Below is a small trained network, with its code and all its weights. Each question gives an input and a class and asks what happens when units are switched off, that is, made to give their printed mean instead of their output.

import numpy as np


def w(rows, s, z=0):
    codes = np.array(rows[::2]) - 128.0
    scale = np.full(codes.shape[1], s)
    scale[-1] = z or s
    return codes * scale


def norm(h):
    return h / np.sqrt((h * h).mean(-1, keepdims=True) + 1e-5)


def f(y):
    return np.maximum(y, 0)


def log_softmax(a):
    a = a - a.max(-1, keepdims=True)
    return a - np.log(np.exp(a).sum(-1, keepdims=True))


def net(x, mask):
    res = np.array(x, float).reshape(1, 5) / 4 @ E
    u = 0
    for l in range(2):
        y = f(norm(res) @ A[l][:, :-1].T + A[l][:, -1])
        res = res + np.where(mask[u : u + 3], y, B[l][:, -1]) @ B[l][:, :-1]
        u += 3
    return log_softmax(norm(res)[-1] @ U[:, :-1].T + U[:, -1])


A, B = {}, {}
E = w([
[129,116,2,192,47,200,178,223,251,212],'x0',
[48,108,183,202,67,104,15,21,17,69],'x1',
[133,122,137,130,122,137,132,129,124,127],'x2',
[132,135,139,119,110,147,135,118,126,128],'x3',
[117,124,105,119,146,124,120,127,129,117],'x4',
],0.0064)
A[0] = w([
[235,184,182,34,209,126,145,121,146,123,3],'0.n0',
[152,134,126,101,121,122,182,203,176,120,155],'0.n1',
[255,120,172,53,234,106,126,163,127,136,88],'0.n2',
],0.0069,0.0034)
B[0] = w([
[154,78,87,165,68,201,45,244,71,157,233],'0.n0',
[241,119,130,77,255,108,183,139,127,122,233],'0.n1',
[62,142,65,151,29,195,52,141,67,146,253],'0.n2',
],0.0084,0.0066)
A[1] = w([
[32,84,68,255,57,200,154,134,151,144,2],'1.n0',
[135,83,76,222,83,161,27,160,181,155,11],'1.n1',
[180,58,149,188,125,92,137,78,107,99,249],'1.n2',
],0.0061,0.002)
B[1] = w([
[164,163,77,75,105,180,93,254,67,223,237],'1.n0',
[108,169,105,134,63,194,107,165,52,152,254],'1.n1',
[22,67,150,168,169,96,94,132,118,101,211],'1.n2',
],0.0092,0.0055)
U = w([
[84,108,34,135,101,217,30,249,29,207,254],'0',
[134,240,163,65,20,31,242,57,244,60,2],'1',
[20,29,188,185,178,71,24,72,50,56,178],'2',
[180,242,130,63,43,9,222,2,234,108,2],'3',
[202,189,169,67,25,33,227,27,222,78,2],'4',
[219,56,27,56,229,117,220,202,234,209,207],'5',
[219,192,150,12,28,37,172,19,223,105,2],'6',
],0.0074,0.0055)

Each question gives the input, the list of numbers given to net, and the class t.
The units are the neurons (one row each of A and B). Each row of codes is followed by its name. A weight is (code - 128) times the scale printed after its matrix; where a second scale follows, it is the last column's (A, B and U).
mask holds one flag per neuron, layer by layer. A switched-off neuron (its flag False) gives its mean, the last column of its row in B, instead of its output. The means were averaged over made-up inputs and are rounded, as every weight is.
A unit's drop is (log p(t) with every unit on - log p(t) with that unit switched off) / (log p(t) with every unit on - log p(t) with every unit switched off).
The circuit of an input: a set's keep is (log p(t) with only the set's units on - log p(t) with every unit switched off) / (log p(t) with every unit on - log p(t) with every unit switched off). Starting from all 6 units, units are removed one at a time, each time the one whose removal leaves the highest keep (on an exact tie, the one counted first), for as long as the keep stays at least 0.8.
circuit, biggest first: the units of the circuit, biggest drop first
k most important neurons: the k neurons with the biggest drops, biggest first
drop of u: that unit's drop, to one decimal
input [8,-1,1,6,2], class 5: 2 most important neurons	(0.n2, 0.n1)
input [2,-7,2,4,-8], class 5: circuit, biggest first	(0.n1)
input [-2,1,-4,0,-3], class 2: 3 most important neurons	(0.n2, 0.n0, 1.n0)
input [-3,1,8,7,2], class 2: 2 most important neurons	(0.n2, 1.n0)
input [0,5,3,-2,5], class 2: 3 most important neurons	(0.n2, 0.n0, 1.n2)
input [1,-5,6,7,1], class 5: 2 most important neurons	(0.n1, 1.n1)
input [-2,4,5,1,-2], class 2: 2 most important neurons	(0.n2, 0.n0)
input [-1,4,5,3,-8], class 2: drop of 0.n0	0.6
input [-2,5,-4,1,-1], class 2: drop of 0.n0	0.1
input [0,6,-7,8,-2], class 2: drop of 1.n1	0.1
input [-4,5,6,7,6], class 2: drop of 0.n1	0.0
